[[-21 -26]
 [-16  -1]
 [-21  25]
 [-23  31]
 [-36  29]
 [-10  -8]
 [-24  23]]
=>
[[-21 -26]
 [-10  -8]
 [-16  -1]
 [-24  23]
 [-21  25]
 [-36  29]
 [-23  31]]

[[-13   3  -3  -9  -1  17   4   0  36]
 [ -5  -3  14   6  -9 -19  19  19 -16]]
=>
[[ -5  -3  14   6  -9 -19  19  19 -16]
 [-13   3  -3  -9  -1  17   4   0  36]]

[[ -9   8   5  11  -5 -12   0  -2  -2]
 [-17  -8  -5   5   5 -11  -1  -2  -3]
 [  1  13   2   7   1   5  -3   1   4]
 [  1  -3   4   5   4 -10  -5  -1   4]
 [ 12  15  -2  -3   0  19   2   9  -1]
 [ 16   0  -4   2  13  14  19  11  -3]
 [  0  10 -13   4  -5   8  -4  -1   7]
 [  6  12   1   3 -15   3  -4   4   5]
 [ 18  27   0   2 -32 -14  -6   9  -1]
 [  0  14  -3   1   8  10   0   7  -2]]
=>
[[-17  -8  -5   5   5 -11  -1  -2  -3]
 [  1  -3   4   5   4 -10  -5  -1   4]
 [ 16   0  -4   2  13  14  19  11  -3]
 [ -9   8   5  11  -5 -12   0  -2  -2]
 [  0  10 -13   4  -5   8  -4  -1   7]
 [  6  12   1   3 -15   3  -4   4   5]
 [  1  13   2   7   1   5  -3   1   4]
 [  0  14  -3   1   8  10   0   7  -2]
 [ 12  15  -2  -3   0  19   2   9  -1]
 [ 18  27   0   2 -32 -14  -6   9  -1]]

[[ -7  -3  -6   8   5  32  15  -7  -3]
 [  5  -2   1   3  -2  19  20   3   2]
 [ 21   5   7   8   8  -6  -6  21  -9]
 [ -2 -13  -5 -11   3   3  15  -5  20]]
=>
[[ -2 -13  -5 -11   3   3  15  -5  20]
 [ -7  -3  -6   8   5  32  15  -7  -3]
 [  5  -2   1   3  -2  19  20   3   2]
 [ 21   5   7   8   8  -6  -6  21  -9]]

[[ 19  -5 -21   9  14 -19  20]
 [ 14  -7 -25 -26 -23  22 -21]
 [ 13 -16 -19  11 -11 -30  27]
 [ 27 -12 -20 -13  13  31  33]
 [ -7  -4  -1  18  21  -5 -21]
 [  4 -31  -9  -9 -26  27  11]
 [  9 -17   0  -3  16 -15  26]
 [ 26  32   2   8 -23 -11 -30]
 [ 30  24  21  -7  15  24  29]
 [-25  11   9  -6  30  19 -31]]
=>
[[  4 -31  -9  -9 -26  27  11]
 [  9 -17   0  -3  16 -15  26]
 [ 13 -16 -19  11 -11 -30  27]
 [ 27 -12 -20 -13  13  31  33]
 [ 14  -7 -25 -26 -23  22 -21]
 [ 19  -5 -21   9  14 -19  20]
 [ -7  -4  -1  18  21  -5 -21]
 [-25  11   9  -6  30  19 -31]
 [ 30  24  21  -7  15  24  29]
 [ 26  32   2   8 -23 -11 -30]]

[[  8 -30   1  -6]
 [  6 -31   0  -1]]
=>
[[  6 -31   0  -1]
 [  8 -30   1  -6]]
---
[[ 35 -29 -24]
 [-36  30  23]]
=>
[[-29 -24  35]
 [ 30  23 -36]]

[[-16  -2   1  27  -1 -13]
 [ -3  -1   2  17   3 -16]
 [ -1   0  -1  -7 -10   4]
 [  6   1  -2  -5 -10 -10]
 [  6   0   1  -3  -2   5]
 [ -4   1   3  32   1 -15]
 [ -9  -1  -2   6  -7  -6]
 [-10  -2  -2  13  -1   5]
 [-16   0   1  -7   3  -6]
 [  6  -2   3  32  -3   0]
 [ -9   1   0  20  -4 -16]]
=>
[[ -1 -13 -16  -2   1  27]
 [  3 -16  -3  -1   2  17]
 [-10   4  -1   0  -1  -7]
 [-10 -10   6   1  -2  -5]
 [ -2   5   6   0   1  -3]
 [  1 -15  -4   1   3  32]
 [ -7  -6  -9  -1  -2   6]
 [ -1   5 -10  -2  -2  13]
 [  3  -6 -16   0   1  -7]
 [ -3   0   6  -2   3  32]
 [ -4 -16  -9   1   0  20]]

[[-33  23  -8]
 [  5   1  -5]]
=>
[[ 23  -8 -33]
 [  1  -5   5]]

[[ 15 -16  14 -12 -29]
 [-17 -30  -1  -5   3]
 [-22   9 -10   7  27]
 [ 25  -1 -15  16 -24]
 [ -4  11 -35  -1 -19]
 [ 24  27   1  10  -4]]
=>
[[-12 -29  15 -16  14]
 [ -5   3 -17 -30  -1]
 [  7  27 -22   9 -10]
 [ 16 -24  25  -1 -15]
 [ -1 -19  -4  11 -35]
 [ 10  -4  24  27   1]]

[[  7  19   8  -8   2  29  -5]
 [ 14  -9   4  -3 -14  14 -16]]
=>
[[ 29  -5   7  19   8  -8   2]
 [ 14 -16  14  -9   4  -3 -14]]

[[  3   1   4   8   3   8   9  23  21   7  -1]
 [  8  -8  -5   2  -5   4   7  -2 -15  -1  -7]
 [-14  12  -7   8  -3 -15   9  -9 -10  -1   7]
 [ 33 -15   5  23  19   6 -19 -31 -23  16 -29]
 [ -1   2   7   9   8   4   6  11  17  11   0]
 [ -4 -25  30  -8   5  14   9 -19  -6  23  -1]
 [ -1  -7   1 -17 -14   3   0  11   3  -8  12]]
=>
[[  7  -1   3   1   4   8   3   8   9  23  21]
 [ -1  -7   8  -8  -5   2  -5   4   7  -2 -15]
 [ -1   7 -14  12  -7   8  -3 -15   9  -9 -10]
 [ 16 -29  33 -15   5  23  19   6 -19 -31 -23]
 [ 11   0  -1   2   7   9   8   4   6  11  17]
 [ 23  -1  -4 -25  30  -8   5  14   9 -19  -6]
 [ -8  12  -1  -7   1 -17 -14   3   0  11   3]]
